Here is a tiny trained network, its code and every weight. The questions are about switching its units off for an input and a class, where a switched-off unit gives its printed mean instead of its output.

import numpy as np


def w(rows, s, z=0):
    codes = np.array(rows[::2]) - 128.0
    scale = np.full(codes.shape[1], s)
    scale[-1] = z or s
    return codes * scale


def f(y):
    return y / 2 * (1 + np.tanh(0.7978845608 * (y + 0.044715 * y**3)))


def log_softmax(a):
    a = a - a.max(-1, keepdims=True)
    return a - np.log(np.exp(a).sum(-1, keepdims=True))


def net(x, mask):
    res = np.array(x, float).reshape(1, 8) / 4 @ E
    y = f(res @ A[0][:, :-1].T + A[0][:, -1])
    res = res + np.where(mask, y, B[0][:, -1]) @ B[0][:, :-1]
    return log_softmax(res[-1] @ U[:, :-1].T + U[:, -1])


A, B = {}, {}
E = w([
[60,177,199,173,208,182,190,138],'x0',
[115,123,140,131,130,133,119,145],'x1',
[139,127,122,131,122,129,128,128],'x2',
[216,184,104,225,49,241,80,178],'x3',
[134,131,128,125,129,128,129,122],'x4',
[128,125,131,130,123,127,127,126],'x5',
[98,196,24,206,141,2,195,192],'x6',
[82,93,54,198,176,174,42,57],'x7',
],0.0053)
A[0] = w([
[137,182,44,195,147,49,123,225,35],'neuron 1',
[50,103,35,175,172,164,27,120,137],'neuron 2',
[65,57,39,229,162,185,126,38,38],'neuron 3',
[103,205,72,175,159,90,154,199,2],'neuron 4',
[42,252,231,210,245,212,195,158,83],'neuron 5',
[54,164,70,202,113,41,205,140,32],'neuron 6',
[175,173,202,46,73,129,237,216,12],'neuron 7',
[130,138,223,54,102,223,53,92,28],'neuron 8',
[187,206,229,63,10,66,191,191,103],'neuron 9',
[232,240,100,245,49,253,94,215,121],'neuron 10',
],0.0053,0.0039)
B[0] = w([
[210,11,246,199,51,254,200,89,172],'neuron 1',
[109,227,151,84,76,132,91,116,182],'neuron 2',
[66,195,102,105,45,132,91,30,159],'neuron 3',
[207,84,228,197,30,151,139,32,142],'neuron 4',
[222,167,151,176,191,16,34,97,193],'neuron 5',
[153,14,134,178,90,174,230,155,166],'neuron 6',
[4,160,85,197,32,94,65,66,159],'neuron 7',
[192,14,173,213,10,114,239,130,170],'neuron 8',
[72,223,45,156,79,55,103,43,196],'neuron 9',
[19,68,32,55,216,96,176,203,254],'neuron 10',
],0.0062,0.0058)
U = w([
[206,2,212,189,51,183,198,111,52],'0',
[70,78,88,57,198,92,163,180,223],'1',
[149,154,120,88,142,132,126,123,253],'2',
[65,199,109,142,84,101,60,69,47],'3',
[153,125,142,94,167,101,128,169,203],'4',
[191,130,134,150,169,66,63,140,169],'5',
],0.0074,0.004)

Each question gives the input, the list of numbers given to net, and the class t.
The units are the neurons (one row each of A and B). Each row of codes is followed by its name. A weight is (code - 128) times the scale printed after its matrix; where a second scale follows, it is the last column's (A, B and U).
mask holds one flag per neuron, in row order. A switched-off neuron (its flag False) gives its mean, the last column of its row in B, instead of its output. The means were averaged over made-up inputs and are rounded, as every weight is.
A unit's drop is (log p(t) with every unit on - log p(t) with that unit switched off) / (log p(t) with every unit on - log p(t) with every unit switched off).
The circuit of an input: a set's keep is (log p(t) with only the set's units on - log p(t) with every unit switched off) / (log p(t) with every unit on - log p(t) with every unit switched off). Starting from all 10 units, units are removed one at a time, each time the one whose removal leaves the highest keep (on an exact tie, the one counted first), for as long as the keep stays at least 0.8.
units of the circuit, in order: the units of the circuit, biggest drop first
most important unit: the unit with the biggest drop
top k neurons: the k neurons with the biggest drops, biggest first
drop of u: that unit's drop, to one decimal
input [-6,6,2,-3,-1,-2,-3,-6], class 3: units of the circuit, in order	(neuron 9; neuron 7)
input [7,3,-4,-3,1,1,6,-2], class 5: top 2 neurons	(neuron 5; neuron 8)
input [-3,3,1,-5,-8,-1,8,-6], class 0: top 2 neurons	(neuron 1; neuron 6)
input [-2,-7,1,-2,-2,8,4,-8], class 3: top neuron	(neuron 9)
input [5,1,3,1,-3,1,6,0], class 0: units of the circuit, in order	(neuron 1; neuron 4)
input [7,-2,7,5,5,5,-3,-7], class 3: units of the circuit, in order	(neuron 7; neuron 9)
input [-5,-7,-8,-1,-4,7,8,6], class 0: units of the circuit, in order	(neuron 1; neuron 6)
input [-8,-4,7,-7,-2,-8,1,-8], class 3: top 2 neurons	(neuron 9; neuron 7)
input [4,8,-4,2,-5,3,0,-8], class 3: top 2 neurons	(neuron 7; neuron 9)
input [8,3,-6,7,6,-2,4,-5], class 5: top 2 neurons	(neuron 5; neuron 4)
input [5,-3,-7,-1,0,3,-4,8], class 3: top 3 neurons	(neuron 3; neuron 2; neuron 10)
input [-5,8,7,5,8,4,8,-5], class 0: top 3 neurons	(neuron 1; neuron 4; neuron 6)
input [-6,-7,0,-5,-3,-8,7,6], class 0: units of the circuit, in order	(neuron 1; neuron 6)
input [6,-6,-3,-7,-2,7,8,-2], class 0: most important unit	neuron 6
input [-6,2,1,7,-3,-4,-6,-5], class 1: top 2 neurons	(neuron 10; neuron 1)
input [8,-5,-7,-2,-1,-5,-2,6], class 5: top 2 neurons	(neuron 5; neuron 9)
input [-2,3,6,8,-7,5,7,-3], class 1: top 3 neurons	(neuron 10; neuron 8; neuron 9)
input [-1,5,-4,8,-7,-2,8,-4], class 0: top 3 neurons	(neuron 1; neuron 4; neuron 6)
input [2,-3,0,7,4,-5,6,-8], class 3: top 2 neurons	(neuron 9; neuron 7)
input [7,5,-8,0,-2,-8,1,8], class 3: most important unit	neuron 3
input [-1,0,3,-4,2,7,3,-6], class 3: top 2 neurons	(neuron 9; neuron 10)
input [-5,-5,-1,7,-3,-8,-6,-8], class 3: drop of neuron 9	0.8
input [0,0,-5,-4,6,7,6,-4], class 0: drop of neuron 1	0.2
input [7,-1,0,7,5,-6,-2,-6], class 1: drop of neuron 4	0.1
input [-2,-2,2,0,2,-2,6,2], class 0: drop of neuron 10	0.1
